Below is a small trained network, with its code and all its weights. Each question gives an input and a target symbol and asks what happens when units are switched off, that is, made to give their printed mean instead of their output.

import numpy as np


def w(rows, s, z=0):
    codes = np.array(rows[::2]) - 128.0
    scale = np.full(codes.shape[1], s)
    scale[-1] = z or s
    return codes * scale


def norm(h):
    return h / np.sqrt((h * h).mean(-1, keepdims=True) + 1e-5)


def f(y):
    return np.maximum(y, 0)


def softmax(a):
    e = np.exp(a - a.max(-1, keepdims=True))
    return e / e.sum(-1, keepdims=True)


def log_softmax(a):
    a = a - a.max(-1, keepdims=True)
    return a - np.log(np.exp(a).sum(-1, keepdims=True))


def net(x, mask):
    ids = ['Ωδεηθλπφ'.index(c) for c in x.split()]
    T = len(ids)
    res = E[ids] + P[:T]
    r = norm(res)
    for j in range(3):
        rows = slice(4 * j, 4 * j + 4)
        q, k, v = (r @ M[0][rows].T for M in (Q, K, V))
        z = softmax(np.where(np.tri(T) > 0, q @ k.T / 4**0.5, -1e9)) @ v
        o = O[0][rows]
        res = res + np.where(mask[j], z, o[:, -1]) @ o[:, :-1]
    y = f(norm(res) @ A[0][:, :-1].T + A[0][:, -1])
    res = res + np.where(mask[3:11], y, B[0][:, -1]) @ B[0][:, :-1]
    return log_softmax(norm(res)[-1] @ U[:, :-1].T + U[:, -1])


Q, K, V, O, A, B = {}, {}, {}, {}, {}, {}
E = w([
[93,133,113,155],'Ω',
[181,72,159,160],'δ',
[129,177,111,114],'ε',
[25,126,103,252],'η',
[170,89,139,129],'θ',
[139,184,86,136],'λ',
[97,131,55,113],'π',
[137,197,122,137],'φ',
],0.026)
P = w([
[42,78,200,74],'0',
[90,100,76,255],'1',
[110,107,82,218],'2',
[121,82,96,194],'3',
[137,82,96,188],'4',
[153,81,98,175],'5',
[163,72,100,172],'6',
[173,70,110,166],'7',
[182,71,103,162],'8',
[182,77,101,149],'9',
],0.0087)
Q[0] = w([
[130,120,243,115],'h1',
[9,64,142,132],'h1',
[73,235,114,178],'h1',
[84,159,179,166],'h1',
[114,89,193,108],'h2',
[220,245,97,165],'h2',
[228,189,144,134],'h2',
[146,152,221,100],'h2',
[166,206,113,120],'h3',
[122,89,120,166],'h3',
[198,123,69,78],'h3',
[104,103,114,96],'h3',
],0.015)
K[0] = w([
[5,75,102,168],'h1',
[151,134,66,216],'h1',
[113,144,107,55],'h1',
[89,124,80,99],'h1',
[149,120,112,177],'h2',
[105,150,191,83],'h2',
[125,118,192,108],'h2',
[167,152,157,161],'h2',
[92,107,171,49],'h3',
[117,121,117,156],'h3',
[118,198,155,111],'h3',
[189,162,110,174],'h3',
],0.022)
V[0] = w([
[72,63,54,42],'h1',
[153,85,42,88],'h1',
[127,101,90,128],'h1',
[124,119,193,129],'h1',
[132,4,162,113],'h2',
[81,221,109,190],'h2',
[77,123,205,231],'h2',
[167,129,207,106],'h2',
[228,153,113,200],'h3',
[139,91,164,38],'h3',
[142,37,55,179],'h3',
[147,104,68,101],'h3',
],0.013)
O[0] = w([
[181,59,8,40,139],'h1',
[86,54,87,44,95],'h1',
[110,130,64,92,101],'h1',
[154,112,160,139,108],'h1',
[163,147,105,54,55],'h2',
[25,137,188,189,203],'h2',
[84,123,235,49,105],'h2',
[174,56,220,52,78],'h2',
[65,118,222,158,12],'h3',
[150,83,116,150,107],'h3',
[13,3,86,115,2],'h3',
[78,99,70,177,102],'h3',
],0.0074,0.0065)
A[0] = w([
[99,98,18,166,50],'n1',
[16,119,139,175,7],'n2',
[82,57,236,196,87],'n3',
[159,121,108,151,3],'n4',
[105,163,109,39,153],'n5',
[57,209,224,182,71],'n6',
[139,16,251,148,51],'n7',
[73,128,41,132,89],'n8',
],0.015,0.0043)
B[0] = w([
[124,113,125,28,206],'n1',
[207,33,110,97,212],'n2',
[140,68,131,55,222],'n3',
[116,173,179,118,143],'n4',
[70,141,170,151,176],'n5',
[107,60,124,145,255],'n6',
[158,228,5,117,191],'n7',
[101,185,102,111,203],'n8',
],0.016,0.0071)
U = w([
[24,215,153,121,89],'Ω',
[212,183,95,181,153],'δ',
[245,56,109,51,51],'ε',
[117,55,167,128,155],'η',
[113,122,230,184,254],'θ',
[110,153,201,47,174],'λ',
[66,187,9,85,31],'π',
[81,96,76,231,105],'φ',
],0.015,0.0036)

Each question gives the input, a string of symbols that net reads in full, and the target symbol t.
The units are the heads (4 rows each of Q, K, V and O) and the neurons (one row each of A and B). Each row of codes is followed by its name. A weight is (code - 128) times the scale printed after its matrix; where a second scale follows, it is the last column's (O, A, B and U).
mask holds one flag per unit, heads first, then neurons. A switched-off unit (its flag False) gives its mean, the last column of its rows in O or B, instead of its output. The means were averaged over made-up inputs and are rounded, as every weight is.
A unit's drop is (log p(t) with every unit on - log p(t) with that unit switched off) / (log p(t) with every unit on - log p(t) with every unit switched off).
The circuit of an input: a set's keep is (log p(t) with only the set's units on - log p(t) with every unit switched off) / (log p(t) with every unit on - log p(t) with every unit switched off). Starting from all 11 units, units are removed one at a time, each time the one whose removal leaves the highest keep (on an exact tie, the one counted first), for as long as the keep stays at least 0.8.
units of the circuit, in order: the units of the circuit, biggest drop first
most important unit: the unit with the biggest drop
heads that matter: for each layer, one digit per head in row order, 1 if its drop is at least 0.15 and else 0, layers parted by /
drop of u: that unit's drop, to one decimal
input δ η φ ε ε φ, target λ: heads that matter	010
input δ λ δ Ω ε φ ε ε λ, target λ: units of the circuit, in order	h2, n5, h3, n2
input θ ε φ φ ε θ, target π: units of the circuit, in order	n7, h3
input ε π η, target π: units of the circuit, in order	h1
input Ω ε λ, target Ω: heads that matter	010
input ε η ε π η, target π: heads that matter	110
input ε π φ φ ε π θ θ, target π: units of the circuit, in order	h3, n7
input η ε ε ε ε ε, target η: heads that matter	000
input η η φ ε, target η: units of the circuit, in order	h2, n6
input ε ε δ θ ε δ θ ε θ, target δ: heads that matter	011
input δ ε δ, target π: heads that matter	011
input θ η η δ φ θ π, target φ: heads that matter	111
input ε η ε δ λ, target δ: heads that matter	001
input φ θ π, target φ: heads that matter	101
input η φ λ ε π π θ λ, target η: heads that matter	011
input η ε η, target η: most important unit	n2
input η φ ε π ε φ ε φ, target η: heads that matter	010
input θ ε θ π ε λ, target ε: heads that matter	010
input η ε ε ε ε ε ε φ δ λ, target η: drop of h2	0.2
input δ φ ε ε, target λ: drop of h2	0.8
input Ω λ ε Ω δ ε Ω φ, target Ω: drop of h2	0.5
input φ π λ φ φ ε φ λ φ, target θ: most important unit	h2
